Rows and roughly how far along a hidden order each lies, from 0 to 12:
In the rows, 128 means zero.
[159 131  79 151 126 135 108 126 139 182 138  94  95 128 146 122 163 133
 118 115  99 142  99 112 192 163  87 139 157 164 114 155 114  95]	12
[132 136 143 149 159 168 146 162 112 143 157 140 167  97 141 176 113 161
  99 123 131 123  72 184 164 139 111 126 179 197 100 138 139  83]	12
[139 129 140 124 128 139 121 156 111 151 144 109 105 123 158 121 180 126
 132 131 109 148 188  76 156 112 113 137 152 103 114 100 150 111]	0
[143 126  37 145 109  72  96  81 181 154 104 116  85 142 103 104  97 112
 131 121 119 115  43 129 143 152 112 127  95 153 148 191  63 148]	12
[120 132  76 145 128 118 136 108 147 131 121 145 173 127 106 150  65 134
 119 123 148  96  33 207 121 134 150 117 119 181 127 174 101 136]	12
[112 133  74 151 130 116 136 115 142 126 119 160 172 111 102 169  42 138
 117 128 152  83   3 213 133 129 161 116 114 183 125 181  88 133]	12
[143 126  51 146 109  96  95  70 166 148 103 122  91 142 105 112  85 118
 129 120 124 117  63 134 141 150 121 127  98 149 147 184  78 151]	12
[160 129  89 153 131 127 103 113 145 174 136 100  78 137 134 112 153 140
 119 115 125 143  91 112 185 164  85 138 138 166 123 162 102 111]	12
[133 123  90 133 117 101 113  75 158 138 101 126 103 153 105  73 110 115
 127 122 125 124  91 149 118 157 120 127  97 131 150 173  86 154]	12
